What can hang from each mark:
kigot: fedis miruz vunero
fedis: buvoz miruz vunero
miruz: kigot napat
napat: buvoz
vunero: buvoz napat
buvoz: fedis napat

Known rows, with every way that one mark hangs from another:
fedis(buvoz miruz(kigot(vunero) napat)): [-0.39  0.08  0.22 -0.06 -0.10  0.14  0.38 -0.30 -0.61  0.04 -0.07  0.28
  0.03  0.03 -0.37 -0.17 -0.10  0.04 -0.18 -0.09  0.31 -0.59]
kigot(fedis(buvoz vunero)): [-0.44  0.14  0.21 -0.28 -0.11 -0.06  0.47 -0.05 -0.32  0.08 -0.10 -0.18
  0.04  0.01  0.08 -0.05 -0.32  0.29 -0.30  0.07  0.15  0.05]
napat(buvoz(fedis(miruz(kigot) vunero))): [ 0.03 -0.11  0.38  0.07 -0.07 -0.02  0.14  0.14 -0.78  0.14  0.11 -0.01
  0.20 -0.20  0.24 -0.09 -0.51  0.09 -0.14 -0.10  0.35 -0.39]
napat(buvoz(fedis(miruz vunero))): [ 0.05 -0.07  0.37  0.13 -0.06 -0.13  0.13  0.14 -0.54 -0.07  0.04 -0.11
  0.17 -0.20  0.33  0.09 -0.24  0.04 -0.22  0.08  0.27 -0.09]
vunero(buvoz(fedis(miruz(kigot)) napat)): [ 0.07 -0.09  0.25  0.24  0.17  0.13 -0.36  0.23 -0.45  0.24 -0.11  0.15
 -0.30 -0.34 -0.03 -0.16 -0.18 -0.33  0.17 -0.03  0.52 -0.33]
miruz(kigot(fedis(buvoz))): [-0.24  0.14  0.08 -0.27  0.02  0.18  0.24  0.04 -0.38  0.28  0.03  0.00
 -0.07 -0.06 -0.08 -0.29 -0.49  0.31 -0.01 -0.14  0.16 -0.24]
kigot(fedis(buvoz miruz) vunero): [-0.50  0.13  0.06 -0.15  0.05  0.17  0.18 -0.16 -0.37  0.01 -0.13 -0.08
 -0.18 -0.22 -0.37 -0.12 -0.24  0.19 -0.15  0.15  0.32  0.06]
napat(buvoz(fedis)): [ 0.23  0.04  0.08  0.09 -0.02 -0.08 -0.07  0.33 -0.26 -0.09  0.12 -0.03
  0.10 -0.21  0.24  0.00 -0.18  0.07  0.08  0.04  0.04  0.02]
kigot(fedis(buvoz vunero) miruz(napat)): [-0.70  0.34  0.05 -0.16 -0.28 -0.02  0.70 -0.06 -0.42 -0.09 -0.14 -0.06
  0.19  0.21 -0.12 -0.11 -0.17  0.39 -0.17  0.09 -0.06 -0.42]
buvoz(fedis napat): [ 0.29  0.07  0.09  0.14  0.04  0.02 -0.30  0.48 -0.44 -0.03  0.09  0.12
 -0.13 -0.21  0.03  0.05  0.05 -0.13  0.05 -0.03  0.08  0.17]
napat(buvoz(fedis(miruz))): [ 0.24  0.00  0.22  0.20  0.08 -0.03 -0.13  0.18 -0.39 -0.11  0.11 -0.03
  0.06 -0.26  0.26  0.06 -0.16  0.06 -0.01  0.05  0.21 -0.05]
miruz(kigot(vunero)): [-0.34 -0.07 -0.12 -0.14 -0.08  0.17  0.05 -0.02 -0.29  0.18 -0.01  0.17
 -0.03 -0.13 -0.47 -0.21 -0.30 -0.04  0.09 -0.10  0.13 -0.25]
buvoz(fedis(miruz)): [ 0.06  0.09  0.26  0.21  0.15  0.08 -0.14  0.19 -0.30 -0.11  0.09  0.01
 -0.04 -0.28  0.02  0.05  0.05 -0.02 -0.14  0.10  0.28 -0.05]
fedis(buvoz): [-0.12  0.01  0.15 -0.03 -0.07 -0.11  0.24 -0.11 -0.17  0.02 -0.05 -0.04
  0.07  0.00  0.07  0.05 -0.06 -0.01 -0.24 -0.07  0.06 -0.04]
kigot(fedis(vunero) miruz(napat)): [-0.56  0.35 -0.10 -0.11 -0.21  0.08  0.47  0.03 -0.24 -0.13 -0.09  0.00
  0.13  0.22 -0.20 -0.16 -0.11  0.40  0.06  0.19 -0.12 -0.36]
buvoz(fedis(miruz vunero) napat): [ 0.09 -0.02  0.37  0.18  0.00 -0.02 -0.13  0.28 -0.73 -0.04 -0.03  0.04
 -0.06 -0.20  0.12  0.13 -0.01 -0.13 -0.23 -0.01  0.32  0.08]
miruz(napat(buvoz)): [ 0.23  0.10  0.02 -0.01 -0.11 -0.08  0.17 -0.08 -0.10 -0.18  0.03  0.12
  0.12  0.22  0.27 -0.02  0.05  0.16  0.18  0.04 -0.12 -0.26]
vunero(napat): [ 0.18 -0.08 -0.03  0.05  0.08 -0.05 -0.14  0.04 -0.28  0.05 -0.11  0.04
 -0.11  0.13  0.09 -0.05 -0.02 -0.05  0.10 -0.12 -0.06  0.08]
vunero(napat(buvoz)): [ 0.36 -0.18 -0.06  0.06 -0.01 -0.15 -0.12  0.04 -0.34  0.07 -0.08 -0.02
 -0.03  0.15  0.33 -0.06 -0.20  0.01  0.23 -0.19 -0.11  0.06]
buvoz(napat): [ 0.22 -0.05 -0.04  0.04 -0.02  0.01 -0.22  0.17 -0.28  0.05 -0.03  0.09
 -0.14  0.01  0.04  0.03  0.04 -0.12  0.13 -0.13  0.00  0.14]
vunero(buvoz(fedis(miruz)) napat): [ 0.07 -0.09  0.26  0.32  0.28 -0.04 -0.32  0.07 -0.21  0.03 -0.27  0.02
 -0.27 -0.21  0.10 -0.05  0.04 -0.31  0.09  0.16  0.37 -0.09]
vunero(buvoz(fedis(miruz) napat)): [ 0.08 -0.05  0.24  0.31  0.20  0.02 -0.40  0.20 -0.21  0.01 -0.19  0.06
 -0.30 -0.32  0.05  0.03  0.07 -0.38  0.10  0.16  0.43 -0.03]

Rows:
[ 0.07 -0.04  0.38  0.18  0.11 -0.09 -0.05  0.16 -0.73 -0.02 -0.10  0.00
 -0.01 -0.09  0.18  0.03 -0.06 -0.06 -0.25  0.01  0.26  0.01]
buvoz(fedis(miruz vunero(napat)))
[ 0.11  0.21  0.33  0.14  0.11  0.21  0.03  0.15 -0.54 -0.04  0.15  0.30
  0.01 -0.09 -0.06 -0.16  0.03  0.10 -0.02  0.01  0.27 -0.59]
buvoz(fedis(miruz(kigot napat)))
[-0.11  0.15  0.36  0.19  0.15  0.14  0.00  0.00 -0.17  0.04 -0.09  0.25
 -0.10 -0.11 -0.07 -0.23  0.03 -0.14  0.08  0.19  0.43 -0.73]
vunero(buvoz(fedis(miruz(kigot napat))))
[-0.25 -0.10  0.12  0.27  0.22  0.02 -0.31  0.03 -0.28  0.02 -0.34  0.08
 -0.30 -0.32 -0.28 -0.12  0.00 -0.40  0.09  0.25  0.43 -0.03]
kigot(vunero(buvoz(fedis(miruz)) napat))
[-0.46  0.21  0.27 -0.10  0.08  0.10  0.27 -0.31  0.07 -0.06 -0.33 -0.01
 -0.12  0.12  0.03 -0.15 -0.02  0.12 -0.01  0.41  0.37 -0.36]
kigot(fedis(miruz(napat) vunero(buvoz)))
[ 0.25  0.06  0.14  0.10 -0.05 -0.01  0.13 -0.20 -0.23 -0.17  0.00  0.11
  0.09  0.19  0.25  0.01  0.06  0.15  0.10  0.02  0.04 -0.34]
fedis(miruz(napat(buvoz)))
[-0.12 -0.16 -0.16 -0.07  0.01  0.11 -0.10  0.02 -0.56  0.25 -0.12  0.20
 -0.16  0.00 -0.37 -0.30 -0.29 -0.08  0.19 -0.22  0.08 -0.16]
miruz(kigot(vunero(napat)))
[-0.42 -0.10 -0.38  0.14 -0.11  0.01 -0.03  0.05 -0.38  0.02 -0.19  0.05
 -0.05 -0.01 -0.51 -0.11 -0.14 -0.12  0.21 -0.10 -0.12 -0.06]
kigot(miruz vunero(napat))
[ 0.18 -0.32  0.24  0.04 -0.07 -0.06  0.08 -0.14 -0.85  0.27 -0.10  0.02
  0.08  0.17  0.35 -0.16 -0.55  0.06  0.03 -0.33  0.19 -0.31]
fedis(miruz(kigot) vunero(napat(buvoz)))
[-0.11 -0.18  0.39  0.06 -0.05 -0.22  0.26 -0.25 -0.73  0.11 -0.25 -0.05
  0.04  0.12  0.24  0.07 -0.14 -0.07 -0.42 -0.16  0.23 -0.05]
fedis(buvoz miruz vunero(napat))
[-0.41  0.08 -0.34  0.07 -0.30 -0.03  0.27 -0.05 -0.22 -0.22 -0.05  0.11
  0.20  0.13 -0.36 -0.09 -0.10  0.09  0.29  0.05 -0.18 -0.40]
kigot(miruz(napat(buvoz)) vunero)
[-0.25  0.10  0.48 -0.02 -0.16 -0.12  0.56 -0.34 -0.48 -0.13 -0.16  0.06
  0.18  0.22  0.17  0.12  0.12  0.07 -0.49  0.04  0.23 -0.37]
fedis(buvoz miruz(napat) vunero)
[-0.21  0.08 -0.25 -0.15  0.11  0.18 -0.14  0.11 -0.34  0.06 -0.17  0.03
 -0.29 -0.03 -0.36 -0.26 -0.22  0.16  0.25  0.08  0.02  0.24]
kigot(fedis vunero(napat))
[-0.19 -0.22  0.24  0.13 -0.01 -0.10 -0.10 -0.18 -0.21  0.12 -0.34 -0.04
 -0.18 -0.02  0.13  0.06 -0.05 -0.38 -0.08  0.08  0.40 -0.07]
fedis(miruz vunero(buvoz(napat)))
[ 0.32  0.04  0.22  0.26  0.13  0.09 -0.37  0.38 -0.57 -0.04  0.06  0.11
 -0.20 -0.27  0.06  0.06  0.08 -0.15 -0.03 -0.03  0.26  0.12]
buvoz(fedis(miruz) napat)
[-0.45  0.12 -0.22 -0.28  0.04  0.35  0.04  0.09 -0.30  0.21 -0.02  0.08
 -0.18 -0.17 -0.53 -0.38 -0.47  0.24  0.25  0.03  0.16 -0.15]
miruz(kigot(fedis vunero))
[ 0.07  0.18  0.28  0.00 -0.15 -0.17  0.32  0.17 -0.43 -0.20  0.06  0.09
  0.27  0.07  0.32  0.03 -0.03  0.15 -0.09  0.16  0.00 -0.27]
miruz(napat(buvoz(fedis(vunero))))
[ 0.06  0.00  0.10  0.18  0.10 -0.05 -0.33  0.32 -0.08  0.05 -0.15  0.06
 -0.25 -0.26  0.02 -0.01  0.05 -0.38  0.17  0.16  0.25  0.05]
vunero(buvoz(fedis napat))
[ 0.04 -0.01  0.25  0.10  0.02 -0.13  0.01  0.27 -0.60 -0.01 -0.08  0.02
  0.04 -0.04  0.17 -0.01 -0.07 -0.06 -0.17  0.00  0.08  0.06]
buvoz(fedis(vunero(napat)))
[-0.10 -0.20 -0.01  0.07  0.09  0.19 -0.16 -0.11 -0.68  0.22 -0.12  0.20
 -0.19 -0.05 -0.34 -0.25 -0.29 -0.09  0.13 -0.23  0.25 -0.23]
fedis(miruz(kigot(vunero(napat))))
[-0.81  0.09 -0.15 -0.04 -0.11  0.00  0.27 -0.06  0.13  0.08 -0.31 -0.24
 -0.04 -0.04 -0.21 -0.18 -0.37  0.06  0.13  0.28  0.11 -0.25]
kigot(fedis(vunero(buvoz)) miruz)
[ 0.05 -0.09  0.00 -0.26 -0.05  0.03  0.13  0.10 -0.73  0.33 -0.07 -0.04
 -0.05  0.19  0.26 -0.37 -0.73  0.34  0.24 -0.19  0.05 -0.15]
miruz(kigot(fedis(vunero(napat(buvoz)))))
[-0.25  0.22 -0.19 -0.29 -0.10  0.28  0.21  0.03 -0.39  0.06  0.04  0.20
 -0.06  0.07 -0.29 -0.42 -0.41  0.40  0.41  0.06  0.04 -0.40]
miruz(kigot(fedis vunero) napat(buvoz))
[-0.33  0.05  0.04 -0.09  0.13  0.12  0.03 -0.12 -0.62  0.08 -0.23 -0.03
 -0.30 -0.10 -0.28 -0.18 -0.25  0.15 -0.04  0.00  0.26  0.13]
kigot(fedis(buvoz miruz) vunero(napat))
[-0.81  0.11 -0.28  0.12 -0.16  0.00  0.21 -0.18  0.21 -0.14 -0.33  0.12
 -0.02  0.04 -0.61 -0.14  0.10 -0.22  0.26  0.27  0.03 -0.51]
kigot(miruz(napat) vunero(buvoz))
[-0.08  0.23  0.47  0.12 -0.01  0.01  0.24  0.06 -0.48 -0.22  0.00  0.13
  0.14 -0.02  0.11  0.08  0.20  0.06 -0.31  0.23  0.26 -0.31]
buvoz(fedis(miruz(napat) vunero))
[ 0.03  0.13  0.30 -0.06 -0.20 -0.06  0.35  0.23 -0.66 -0.01  0.11  0.18
  0.28  0.07  0.24 -0.15 -0.28  0.19 -0.02 -0.03  0.09 -0.55]
miruz(kigot napat(buvoz(fedis(vunero))))
[ 0.08  0.26 -0.06 -0.24 -0.02  0.22  0.18  0.07 -0.31  0.09  0.10  0.15
 -0.02  0.18  0.13 -0.37 -0.36  0.49  0.40 -0.04 -0.02 -0.44]
miruz(kigot(fedis) napat(buvoz))
[-0.33 -0.11 -0.17  0.05  0.00  0.00 -0.25 -0.04  0.01  0.09 -0.34  0.08
 -0.32 -0.15 -0.35 -0.07 -0.01 -0.43  0.24  0.13  0.22  0.08]
kigot(vunero(buvoz(napat)))
[-0.31 -0.07  0.42 -0.01 -0.13 -0.14  0.40 -0.29 -0.47  0.04 -0.14 -0.10
  0.14  0.00  0.15  0.14 -0.14 -0.01 -0.52 -0.04  0.29 -0.16]
fedis(buvoz miruz vunero)
